k441: [119  92 140  85 101 177  98 141 122 167 129 143]
k952: [125  84 144 102  89 179  87 149 121 178 136 123]
k263: [119  92 140  85 101 177  98 141 122 141 129 143]
k431: [144 133 115 204 142  92 203 136 135 143 139 101]
k168: [113 155 128  71 145 126 103 106 125  86 110 170]
k109: [129  84 147 108  80 180  67 151 120 174 138 109]
k299: [128 173 116 140 163  81 150 102 134  72 120 135]
k919: [131  85 132 161 106 153 163 156 131 196 141 108]
k154: [109 119 131  63 127 159 110 123 123 132 114 172]
[119  92 140  85 101 177  98 141 122 167 129 143] | k441
Table of tags by key:
[123] -> k922
[127] -> k810
[121] -> k770
[122] -> k248
[124] -> k116
key k154 8:  | k922
[131  83 130 161 104 153 162 156 132 195 140 108] | k919

k326: [125 127 128 127 126 119 140 161 140 116 104 133 129 168 128 144 117 128
 119 128]
k567: [125 127 128 123 127 114 138 168 138 124 122 125 129 183 128 139 114 128
 122 128]
k616: [125 130 127 135 131 118 118  78 118 143 145 113 129  55 137 112 151 127
 132 128]
k132: [125 130 127 126 131 103 121  72 121 159 144 111 128  71 136 116  72 127
 138 128]
k924: [126 127 128 120 127 112 134 170 134 130 143 116 129 192 129 131 113 128
 126 129]
k151: [126 129 127 118 130  91 126  70 126 171 136 113 128  91 134 123 143 127
 143 129]
k37: [126 127 128 132 127 126 139 150 139 109  92 140 129 148 128 146 116 128
 117 128]
k991: [126 128 128 118 128 115 128 167 128 134 163 109 129 191 129 120 113 128
 130 129]
[125 127 128 123 127 114 138 168 138 124 122 125 129 183 128 139 114 128
 122 128] | k567
[126 127 128 120 127 112 134 170 134 130 143 116 129 192 129 131 113 128
 126 129] | k924
Table of tags by key:
[104] -> k267
[128] -> k259
[129] -> k131
[127] -> k649
[116] -> k487
key k326 17:  | k259
size: [126 127 128 120 127 112 134 170 134] | 9
miss k132: [125 159  72 131 127 136  72 121 103 130 138 126 111 127 121 128 116 128
 144] | [71]
miss k37: [128 116 148 140  92 126 127 132 139 150 128 109 129 126 128 128 139 127
 146] | [117]

k698: [152  92  91  70  71 125  80  43 173 107 126 115 114 212  78 128 145 160
 182]
k801: [133 129 115 125 138 130 135 133 122 133 136 135 132 114 124 135 121 129
 123]
k603: [128 116 144 140 146 125 146 140 122 129 134 123 132 115 128 128 129 126
 122]
k679: [114 132 117 119 136 131 126 159 113 139 131 119 144  89 128 131 115 130
 120]
k831: [112 111 168 151 149 124 147 143 127 125 108 108 132 126 140 119 135 120
 125]
k209: [108 111 117 114 145 131 128 114 137 124  89 123 137 146 125 128 125 137
 145]
k767: [122 153 121 132 125 131 123 155 113 135 144 142 134  98 138 128 120 126
 114]
k923: [100 134 143 135 125 128 119 159 119 121 134 135 143 110 136 114 131 140
 129]
k362: [132 119 131 134 154 129 150 114 133 135  95 116 122 140 135 136 124 112
 125]
k124: [115 132 139 132 139 129 133 156 117 144 110  97 134  97 140 129 118 111
 114]
k808: [ 92 141 145 135 128 131 118 154 122 128 100 118 138 118 149 115 127 125
 126]
k549: [133 129 115 125 138 130 135 133 122 133 136 135 132 114 124 135 121 129
 107]
[122 153 121 132 125 131 123 155 113 135 144 142 134  98 138 128 120 126
 114] | k767
key -> tag
[122] -> k451
[100] -> k722
[108] -> k391
key k808 10:  | k722

k268: [ 92 179  86  41 176 159 109  99 177  77 127 146]
k496: [ 56  77 172  94 177  92 142 136 116 152 102 191]
k323: [ 50  98 108  47 178 160 140 111 118 146 104 211]
k293: [162  87 187 203 124  78 136 142 119 144 124  74]
k17: [142 180  91  67 131 165 110 105 183  63 126 109]
k782: [154 152 180 195 126  97 143 140  99 176 107  98]
[ 93 179  86  40 175 158 109  98 177  76 127 148] | k268
size: [ 50  98 108  47 178 160 140 111 118 146 104 211] | 12
[ 56  77 172  95 178  91 141 136 116 152 102 191] | k496
key -> tag
[141] -> k830
[140] -> k315
[109] -> k687
key k323 6:  | k315

